Here is a tiny trained network, its code and every weight. The questions are about switching its units off for an input and a target symbol, where a switched-off unit gives its printed mean instead of its output.

import numpy as np


def w(rows, s, z=0):
    codes = np.array(rows[::2]) - 128.0
    scale = np.full(codes.shape[1], s)
    scale[-1] = z or s
    return codes * scale


def norm(h):
    return h / np.sqrt((h * h).mean(-1, keepdims=True) + 1e-5)


def f(y):
    return np.maximum(y, 0)


def softmax(a):
    e = np.exp(a - a.max(-1, keepdims=True))
    return e / e.sum(-1, keepdims=True)


def log_softmax(a):
    a = a - a.max(-1, keepdims=True)
    return a - np.log(np.exp(a).sum(-1, keepdims=True))


def net(x, mask):
    ids = ['ΔΘΞγλμτψω'.index(c) for c in x.split()]
    T = len(ids)
    res = E[ids] + P[:T]
    r = norm(res)
    for j in range(3):
        rows = slice(2 * j, 2 * j + 2)
        q, k, v = (r @ M[0][rows].T for M in (Q, K, V))
        z = softmax(np.where(np.tri(T) > 0, q @ k.T / 2**0.5, -1e9)) @ v
        o = O[0][rows]
        res = res + np.where(mask[j], z, o[:, -1]) @ o[:, :-1]
    y = f(norm(res) @ A[0][:, :-1].T + A[0][:, -1])
    res = res + np.where(mask[3:11], y, B[0][:, -1]) @ B[0][:, :-1]
    return log_softmax(norm(res)[-1] @ U[:, :-1].T + U[:, -1])


Q, K, V, O, A, B = {}, {}, {}, {}, {}, {}
E = w([
[167,119,140,150,96,104,170,92,164,137,184,124],'Δ',
[125,133,75,199,113,162,100,132,95,113,123,156],'Θ',
[180,149,109,105,113,78,163,108,116,131,161,172],'Ξ',
[198,97,138,147,109,175,132,173,171,68,120,138],'γ',
[161,181,133,176,168,57,172,117,211,140,147,160],'λ',
[168,132,151,118,163,86,115,80,155,95,172,182],'μ',
[210,106,192,166,136,100,156,98,153,101,229,179],'τ',
[7,159,112,111,180,254,190,143,116,150,189,113],'ψ',
[131,88,141,140,84,159,110,145,144,200,107,189],'ω',
],0.0085)
P = w([
[211,126,110,189,57,58,43,59,178,137,253,115],'0',
[205,104,86,162,76,84,86,43,166,152,221,127],'1',
[180,94,94,152,50,96,96,36,142,145,204,111],'2',
[177,73,86,165,77,112,130,47,130,142,181,108],'3',
[170,97,110,158,112,114,132,73,123,151,157,104],'4',
[160,67,85,156,127,125,150,87,129,148,154,120],'5',
[150,97,85,152,144,127,124,115,120,142,140,130],'6',
[148,85,87,139,183,128,142,130,108,147,133,131],'7',
[143,92,88,141,173,138,152,148,81,131,114,145],'8',
[124,107,89,114,221,138,128,133,98,132,102,147],'9',
[110,115,95,103,202,155,146,147,90,119,90,167],'10',
[105,103,100,109,219,179,151,142,99,119,70,174],'11',
[94,126,95,86,229,196,157,139,92,108,53,186],'12',
[120,115,59,106,245,192,154,151,83,127,84,177],'13',
],0.0036)
Q[0] = w([
[70,169,84,127,104,117,114,151,58,145,74,148],'head 1',
[156,78,111,66,89,188,113,100,60,69,168,139],'head 1',
[106,104,102,140,105,131,112,114,101,156,118,119],'head 2',
[94,89,152,101,49,155,18,157,113,136,74,36],'head 2',
[220,137,43,181,193,146,170,117,170,103,159,254],'head 3',
[179,103,146,125,174,91,163,72,168,164,146,189],'head 3',
],0.0082)
K[0] = w([
[145,184,161,116,121,49,149,78,166,136,161,101],'head 1',
[247,111,126,109,116,104,145,129,132,93,87,133],'head 1',
[114,150,113,138,117,113,149,104,126,159,176,112],'head 2',
[122,144,147,107,129,72,150,104,143,146,254,78],'head 2',
[47,129,119,109,173,243,151,175,127,122,137,105],'head 3',
[97,108,128,111,132,242,124,183,103,127,76,152],'head 3',
],0.0084)
V[0] = w([
[151,142,186,60,155,80,141,121,141,138,96,94],'head 1',
[158,142,80,216,140,154,103,193,183,89,102,116],'head 1',
[201,142,109,153,144,134,61,118,99,42,86,79],'head 2',
[97,153,78,174,183,84,108,57,85,155,177,166],'head 2',
[69,59,124,148,113,159,71,124,124,253,97,237],'head 3',
[34,188,92,131,155,154,148,65,67,133,199,48],'head 3',
],0.0043)
O[0] = w([
[108,91,162,170,168,41,155,131,218,145,123,148,1],'head 1',
[93,110,102,105,66,163,160,30,154,121,77,137,236],'head 1',
[56,100,63,139,164,148,122,122,126,9,126,99,213],'head 2',
[59,170,166,203,82,170,118,128,79,141,165,153,218],'head 2',
[124,149,175,145,158,111,65,79,123,236,167,72,180],'head 3',
[2,121,102,137,193,62,152,82,59,81,71,99,146],'head 3',
],0.0053,0.0043)
A[0] = w([
[193,99,194,128,95,145,114,148,188,154,215,110,196],'neuron 1',
[253,57,91,19,96,181,146,188,237,44,37,123,6],'neuron 2',
[61,1,180,67,66,51,128,64,86,138,136,134,81],'neuron 3',
[87,130,134,130,86,216,128,123,83,242,171,152,190],'neuron 4',
[178,151,125,90,42,196,155,112,120,217,118,68,124],'neuron 5',
[47,156,30,157,101,166,115,12,58,138,159,84,93],'neuron 6',
[191,115,185,148,128,144,36,81,169,92,173,133,168],'neuron 7',
[97,195,104,113,202,102,159,242,129,142,37,97,42],'neuron 8',
],0.0045,0.0012)
B[0] = w([
[90,88,107,120,155,128,133,152,68,129,48,47,173],'neuron 1',
[172,18,63,84,188,127,143,175,214,86,36,116,186],'neuron 2',
[189,184,118,120,120,191,112,117,132,155,87,1,141],'neuron 3',
[168,207,136,68,110,138,105,85,167,87,121,79,184],'neuron 4',
[77,95,125,144,203,73,94,211,104,154,110,163,160],'neuron 5',
[156,143,151,113,121,191,130,44,129,50,129,143,255],'neuron 6',
[58,135,136,91,165,129,127,140,142,155,86,158,170],'neuron 7',
[128,124,176,87,220,149,61,204,134,140,140,187,142],'neuron 8',
],0.0058,0.0092)
U = w([
[182,69,229,147,122,129,147,146,117,125,197,122,110],'Δ',
[122,147,148,200,93,106,196,119,201,193,129,174,132],'Θ',
[178,70,82,59,153,130,133,162,200,108,109,109,173],'Ξ',
[157,191,140,106,108,201,120,44,134,86,171,112,166],'γ',
[24,124,138,118,192,86,91,155,103,115,131,190,149],'λ',
[142,141,152,109,107,133,130,156,136,142,159,117,1],'μ',
[167,157,174,78,166,135,59,118,135,254,125,91,142],'τ',
[185,162,79,81,63,83,133,170,52,150,158,181,142],'ψ',
[72,101,110,140,108,68,149,102,73,133,95,16,102],'ω',
],0.0057,0.0022)

Each question gives the input, a string of symbols that net reads in full, and the target symbol t.
The units are the heads (2 rows each of Q, K, V and O) and the neurons (one row each of A and B). Each row of codes is followed by its name. A weight is (code - 128) times the scale printed after its matrix; where a second scale follows, it is the last column's (O, A, B and U).
mask holds one flag per unit, heads first, then neurons. A switched-off unit (its flag False) gives its mean, the last column of its rows in O or B, instead of its output. The means were averaged over made-up inputs and are rounded, as every weight is.
A unit's drop is (log p(t) with every unit on - log p(t) with that unit switched off) / (log p(t) with every unit on - log p(t) with every unit switched off).
The circuit of an input: a set's keep is (log p(t) with only the set's units on - log p(t) with every unit switched off) / (log p(t) with every unit on - log p(t) with every unit switched off). Starting from all 11 units, units are removed one at a time, each time the one whose removal leaves the highest keep (on an exact tie, the one counted first), for as long as the keep stays at least 0.8.
circuit, biggest first: the units of the circuit, biggest drop first
top k neurons: the k neurons with the biggest drops, biggest first
heads that matter: for each layer, one digit per head in row order, 1 if its drop is at least 0.15 and else 0, layers parted by /
drop of u: that unit's drop, to one decimal
input Ξ Θ λ Θ λ Θ λ Θ λ Θ λ ω λ, target τ: circuit, biggest first => head 3
input Θ Θ λ Θ Δ ω λ Ξ γ λ τ, target Ξ: heads that matter => 000
input ψ Ξ Θ λ λ Θ ω μ μ λ τ λ γ Ξ, target λ: heads that matter => 101
input γ Θ Θ γ λ τ λ, target Ξ: circuit, biggest first => head 3; neuron 2; head 2
input λ Δ Ξ, target ψ: circuit, biggest first => head 3; head 1; neuron 6; head 2
input λ λ λ Ξ μ Ξ λ μ μ λ λ, target Θ: heads that matter => 110
input λ Ξ ψ λ Ξ τ γ τ λ γ ψ, target Ξ: circuit, biggest first => head 2; head 3
input ψ τ λ Θ λ Θ γ Ξ Ξ, target ω: heads that matter => 001
input λ ω τ γ Ξ, target Ξ: heads that matter => 001
input ψ Θ μ Δ ω λ Ξ λ γ λ Θ γ λ Θ, target λ: circuit, biggest first => head 3; head 1
input λ τ λ μ, target λ: heads that matter => 111
input ψ λ Θ λ λ λ λ λ λ λ, target λ: heads that matter => 101
input λ Θ ω λ γ λ μ λ λ μ, target Ξ: circuit, biggest first => head 3; neuron 2
input λ γ λ Δ, target Ξ: heads that matter => 001
input Δ λ λ τ, target Δ: top 3 neurons => neuron 6; neuron 2; neuron 1
input λ Ξ λ λ Ξ μ μ, target λ: top 2 neurons => neuron 6; neuron 7
input ω ω Θ Δ μ Ξ λ λ λ ω λ ψ λ λ, target λ: heads that matter => 001
input μ Ξ λ Θ μ Ξ μ ω Ξ, target τ: circuit, biggest first => head 3
input λ μ λ λ λ γ Ξ, target Ξ: heads that matter => 000
input λ λ τ τ, target Δ: heads that matter => 111
input λ ω τ, target τ: heads that matter => 000
input λ λ Ξ, target ψ: top 3 neurons => neuron 6; neuron 2; neuron 1
input Ξ λ ω, target τ: heads that matter => 001
input Θ ω λ λ Ξ λ Ξ, target τ: drop of head 3 => 0.5
input λ μ λ τ λ λ γ λ λ λ, target Ξ: drop of head 3 => 0.2
input Θ λ λ ω λ γ Δ, target Ξ: drop of head 3 => 0.2
input τ τ Θ λ γ Ξ λ Ξ ω Ξ λ λ Δ τ, target τ: drop of head 3 => 0.2
